Below are the code and all the weights of a small trained network. Each question names an input and a class and asks about switching units off, where a switched-off unit gives its printed mean instead of its output.

import numpy as np


def w(rows, s, z=0):
    codes = np.array(rows[::2]) - 128.0
    scale = np.full(codes.shape[1], s)
    scale[-1] = z or s
    return codes * scale


def f(y):
    return y / 2 * (1 + np.tanh(0.7978845608 * (y + 0.044715 * y**3)))


def log_softmax(a):
    a = a - a.max(-1, keepdims=True)
    return a - np.log(np.exp(a).sum(-1, keepdims=True))


def net(x, mask):
    res = np.array(x, float).reshape(1, 7) / 4 @ E
    y = f(res @ A[0][:, :-1].T + A[0][:, -1])
    res = res + np.where(mask, y, B[0][:, -1]) @ B[0][:, :-1]
    return log_softmax(res[-1] @ U[:, :-1].T + U[:, -1])


A, B = {}, {}
E = w([
[176,160,238,134,83,133,96,170],'x0',
[233,84,93,114,173,119,76,109],'x1',
[94,145,172,118,214,173,121,157],'x2',
[103,173,99,170,104,146,3,98],'x3',
[118,161,122,3,102,205,156,87],'x4',
[143,155,104,141,133,116,120,143],'x5',
[125,158,124,140,147,112,121,91],'x6',
],0.012)
A[0] = w([
[143,148,127,107,101,164,129,136,82],'N1',
[164,167,95,50,101,149,124,178,138],'N2',
[118,178,135,87,210,120,139,158,76],'N3',
[113,98,143,189,101,94,138,133,20],'N4',
[75,93,44,120,192,127,157,98,90],'N5',
[109,61,98,214,145,105,97,183,86],'N6',
[106,198,156,139,181,175,137,154,255],'N7',
[144,88,126,183,165,104,164,130,64],'N8',
[108,125,110,184,74,229,40,96,25],'N9',
[8,179,130,147,65,113,177,177,86],'N10',
[144,141,105,96,10,31,154,81,95],'N11',
[147,145,54,88,96,212,149,108,32],'N12',
[165,165,213,113,134,88,110,101,160],'N13',
[94,176,143,18,147,144,140,70,141],'N14',
[172,129,154,142,124,143,188,111,79],'N15',
[129,131,134,79,149,62,177,151,15],'N16',
],0.011,0.004)
B[0] = w([
[37,181,142,148,149,57,93,156,146],'N1',
[137,152,151,167,128,79,129,102,177],'N2',
[123,108,132,127,153,159,102,138,169],'N3',
[129,183,221,135,152,153,129,187,168],'N4',
[114,139,110,93,1,119,75,201,209],'N5',
[116,186,190,112,142,117,132,96,212],'N6',
[134,35,110,104,146,121,120,159,213],'N7',
[153,189,122,123,145,113,134,129,180],'N8',
[156,126,86,176,139,217,249,135,210],'N9',
[213,100,102,98,118,118,104,34,249],'N10',
[78,53,141,107,240,192,55,167,212],'N11',
[126,205,199,176,154,92,123,90,181],'N12',
[101,129,47,126,39,100,92,157,188],'N13',
[121,133,147,155,142,76,145,143,222],'N14',
[140,186,40,157,109,182,198,205,159],'N15',
[162,148,107,194,140,207,161,125,169],'N16',
],0.0084,0.013)
U = w([
[127,167,75,182,141,189,218,151,34],'0',
[109,150,124,106,28,105,83,188,111],'1',
[107,183,205,141,166,67,133,118,2],'2',
[111,85,141,82,215,162,79,154,98],'3',
[250,129,131,53,126,121,99,69,154],'4',
[141,134,132,113,129,118,125,135,251],'5',
[119,97,115,167,128,70,136,140,244],'6',
],0.011,0.0054)

Each question gives the input, the list of numbers given to net, and the class t.
The units are the neurons (one row each of A and B). Each row of codes is followed by its name. A weight is (code - 128) times the scale printed after its matrix; where a second scale follows, it is the last column's (A, B and U).
mask holds one flag per neuron, in row order. A switched-off neuron (its flag False) gives its mean, the last column of its row in B, instead of its output. The means were averaged over made-up inputs and are rounded, as every weight is.
A unit's drop is (log p(t) with every unit on - log p(t) with that unit switched off) / (log p(t) with every unit on - log p(t) with every unit switched off).
The circuit of an input: a set's keep is (log p(t) with only the set's units on - log p(t) with every unit switched off) / (log p(t) with every unit on - log p(t) with every unit switched off). Starting from the 12 units with the biggest drops (on a tie, the unit counted first), units are removed one at a time, each time the one whose removal leaves the highest keep (on an exact tie, the one counted first), for as long as the keep stays at least 0.8.
circuit, biggest first: the units of the circuit, biggest drop first
k most important neurons: the k neurons with the biggest drops, biggest first
input [5,-4,-2,3,6,8,-6], class 5: circuit, biggest first	N5
input [6,4,-7,6,-2,-8,-3], class 5: circuit, biggest first	N9, N15, N10
input [6,0,-8,4,4,-3,-4], class 3: 2 most important neurons	N11, N5
input [-5,4,-1,-3,4,3,-3], class 1: 2 most important neurons	N5, N10
input [1,-3,-3,2,2,-2,0], class 3: circuit, biggest first	N11, N5
input [-2,-4,-8,-3,7,1,-6], class 3: 2 most important neurons	N11, N6
input [2,-6,4,-4,-4,-3,5], class 4: circuit, biggest first	N10, N14
input [1,3,1,4,5,8,7], class 5: 2 most important neurons	N10, N6
input [-4,-1,6,-2,4,4,-7], class 6: circuit, biggest first	N11, N14, N2, N7
input [0,2,-7,-8,-6,-4,4], class 0: circuit, biggest first	N15, N16
input [-5,5,-2,0,8,-6,-1], class 2: circuit, biggest first	N12, N14
input [3,1,-8,7,3,0,-3], class 3: 2 most important neurons	N11, N15
input [-7,-3,5,1,-1,5,-7], class 1: 2 most important neurons	N5, N11
input [-6,-6,6,4,8,1,5], class 2: 2 most important neurons	N12, N14
input [-6,-3,7,-4,-8,-8,6], class 2: circuit, biggest first	N6
input [0,0,4,0,2,3,6], class 6: 3 most important neurons	N11, N10, N14
input [-2,4,-2,-7,-3,-5,3], class 0: 2 most important neurons	N10, N15
input [4,-4,-4,5,-8,-8,5], class 2: 3 most important neurons	N6, N4, N5
input [2,6,4,6,5,-8,4], class 5: circuit, biggest first	N10, N11
input [-5,8,5,0,-3,-6,-2], class 4: circuit, biggest first	N11
